Below is a small trained network, with its code and all its weights. Each question gives an input and a class and asks what happens when units are switched off, that is, made to give their printed mean instead of their output.

import numpy as np


def w(rows, s, z=0):
    codes = np.array(rows[::2]) - 128.0
    scale = np.full(codes.shape[1], s)
    scale[-1] = z or s
    return codes * scale


def f(y):
    return np.maximum(y, 0)


def log_softmax(a):
    a = a - a.max(-1, keepdims=True)
    return a - np.log(np.exp(a).sum(-1, keepdims=True))


def net(x, mask):
    res = np.array(x, float).reshape(1, 7) / 4 @ E
    y = f(res @ A[0][:, :-1].T + A[0][:, -1])
    res = res + np.where(mask, y, B[0][:, -1]) @ B[0][:, :-1]
    return log_softmax(res[-1] @ U[:, :-1].T + U[:, -1])


A, B = {}, {}
E = w([
[120,110,142,104,109,85,94,133,109,109,126,98],'x0',
[88,94,121,142,129,98,127,80,104,124,148,129],'x1',
[183,117,110,232,195,16,143,182,91,198,110,104],'x2',
[137,128,110,138,145,162,178,117,149,157,127,154],'x3',
[79,207,250,129,106,159,161,48,77,222,51,111],'x4',
[113,143,115,124,203,98,193,60,161,62,59,48],'x5',
[117,141,127,144,125,142,106,138,116,111,113,136],'x6',
],0.011)
A[0] = w([
[133,110,172,104,71,179,88,149,68,209,204,176,96],'n1',
[142,87,27,129,119,139,142,141,211,13,161,107,59],'n2',
[165,110,87,85,194,140,92,117,165,67,158,140,200],'n3',
[130,79,60,110,146,142,112,133,183,56,136,122,56],'n4',
[107,134,110,49,126,135,123,127,182,84,177,151,148],'n5',
[168,146,81,186,194,33,120,106,159,136,16,108,76],'n6',
[107,132,141,169,221,95,117,152,113,187,87,85,4],'n7',
[167,169,162,130,133,98,75,103,104,182,150,188,95],'n8',
[73,125,135,88,130,173,92,120,177,105,145,155,174],'n9',
[52,215,161,79,112,129,189,66,129,109,78,109,112],'n10',
[136,125,54,186,136,67,96,205,147,158,219,180,149],'n11',
[139,123,92,105,151,138,133,144,130,75,142,131,175],'n12',
[81,149,196,107,87,188,115,105,156,96,94,96,91],'n13',
[108,163,232,137,93,129,150,128,69,234,83,111,66],'n14',
[114,97,102,69,31,176,125,110,164,78,150,171,70],'n15',
[161,153,135,159,165,66,163,115,171,53,120,125,202],'n16',
[175,98,49,187,154,139,144,129,132,110,128,2,53],'n17',
[167,96,78,139,98,125,113,152,99,126,114,116,129],'n18',
[52,152,90,138,143,149,160,153,124,135,147,141,123],'n19',
[131,170,187,70,168,170,120,19,156,123,98,96,115],'n20',
[155,127,140,105,163,143,162,124,129,144,166,143,116],'n21',
],0.0091,0.013)
B[0] = w([
[46,183,196,105,104,127,163,63,165,143,156,149,220],'n1',
[98,142,191,66,74,156,153,62,143,173,87,141,218],'n2',
[111,151,148,180,134,100,156,126,57,82,180,106,231],'n3',
[66,131,178,74,108,135,113,57,148,206,78,99,183],'n4',
[157,139,153,130,91,136,152,76,128,96,164,153,209],'n5',
[87,228,133,90,154,142,175,92,53,131,172,116,198],'n6',
[126,107,153,48,34,192,103,77,210,206,111,177,160],'n7',
[186,166,117,152,142,92,172,123,127,86,114,79,169],'n8',
[95,171,124,83,142,168,119,98,152,166,120,142,224],'n9',
[157,67,108,163,94,119,107,195,196,147,112,139,249],'n10',
[176,76,63,189,144,84,109,221,123,114,71,171,242],'n11',
[136,165,128,95,168,130,159,168,84,113,191,108,195],'n12',
[177,102,67,97,99,159,97,121,123,139,108,151,217],'n13',
[119,227,170,116,149,159,137,96,53,116,222,72,244],'n14',
[139,205,104,173,193,104,254,112,62,101,214,53,208],'n15',
[103,172,149,88,81,175,66,75,139,158,98,171,213],'n16',
[108,124,90,170,156,103,158,230,112,50,140,123,169],'n17',
[111,144,83,165,123,121,89,160,124,169,139,124,166],'n18',
[156,102,148,167,114,121,138,87,125,189,134,68,145],'n19',
[187,25,113,136,112,115,88,193,178,147,109,177,238],'n20',
[78,105,114,147,127,100,126,102,145,91,108,104,138],'n21',
],0.0086,0.015)
U = w([
[133,181,130,171,171,97,191,127,93,62,204,128,2],'0',
[98,148,166,57,60,148,123,34,199,137,94,174,221],'1',
[197,2,62,171,106,90,69,202,218,97,71,172,178],'2',
],0.0093,0.00085)

Each question gives the input, the list of numbers given to net, and the class t.
The units are the neurons (one row each of A and B). Each row of codes is followed by its name. A weight is (code - 128) times the scale printed after its matrix; where a second scale follows, it is the last column's (A, B and U).
mask holds one flag per neuron, in row order. A switched-off neuron (its flag False) gives its mean, the last column of its row in B, instead of its output. The means were averaged over made-up inputs and are rounded, as every weight is.
A unit's drop is (log p(t) with every unit on - log p(t) with that unit switched off) / (log p(t) with every unit on - log p(t) with every unit switched off).
The circuit of an input: a set's keep is (log p(t) with only the set's units on - log p(t) with every unit switched off) / (log p(t) with every unit on - log p(t) with every unit switched off). Starting from the 12 units with the biggest drops (on a tie, the unit counted first), units are removed one at a time, each time the one whose removal leaves the highest keep (on an exact tie, the one counted first), for as long as the keep stays at least 0.8.
circuit, biggest first: the units of the circuit, biggest drop first
k most important neurons: the k neurons with the biggest drops, biggest first
drop of u: that unit's drop, to one decimal
input [-4,-8,4,4,6,-2,-1], class 0: circuit, biggest first => [n14]
input [0,1,3,1,0,-8,-3], class 2: 2 most important neurons => [n11 n15]
input [-2,-3,1,-1,-3,-4,-2], class 2: 3 most important neurons => [n14 n11 n15]
input [-2,-4,-6,-7,-4,-1,-3], class 0: 3 most important neurons => [n15 n3 n12]
input [2,-2,4,-2,2,3,3], class 1: 2 most important neurons => [n15 n7]
input [-1,7,-1,-2,-7,3,8], class 1: 2 most important neurons => [n2 n4]
input [-6,-2,6,6,-1,-1,1], class 2: 2 most important neurons => [n14 n11]
input [5,-2,6,-4,2,3,6], class 1: 2 most important neurons => [n7 n15]
input [-3,2,4,-1,1,5,-7], class 1: 4 most important neurons => [n16 n15 n7 n14]
input [-5,-5,1,-8,-5,-7,2], class 2: 2 most important neurons => [n11 n14]
input [5,2,0,3,-8,7,-7], class 1: 3 most important neurons => [n2 n4 n16]
input [-7,6,3,-1,8,-2,8], class 0: 2 most important neurons => [n14 n2]
input [7,-8,-5,-8,3,1,-7], class 2: drop of n20 => 0.2
input [-3,7,7,-1,6,5,2], class 1: circuit, biggest first => [n7]
input [1,7,2,4,-3,-4,7], class 2: drop of n11 => 0.1
input [0,-8,-3,4,-8,7,-6], class 1: drop of n2 => 3.1
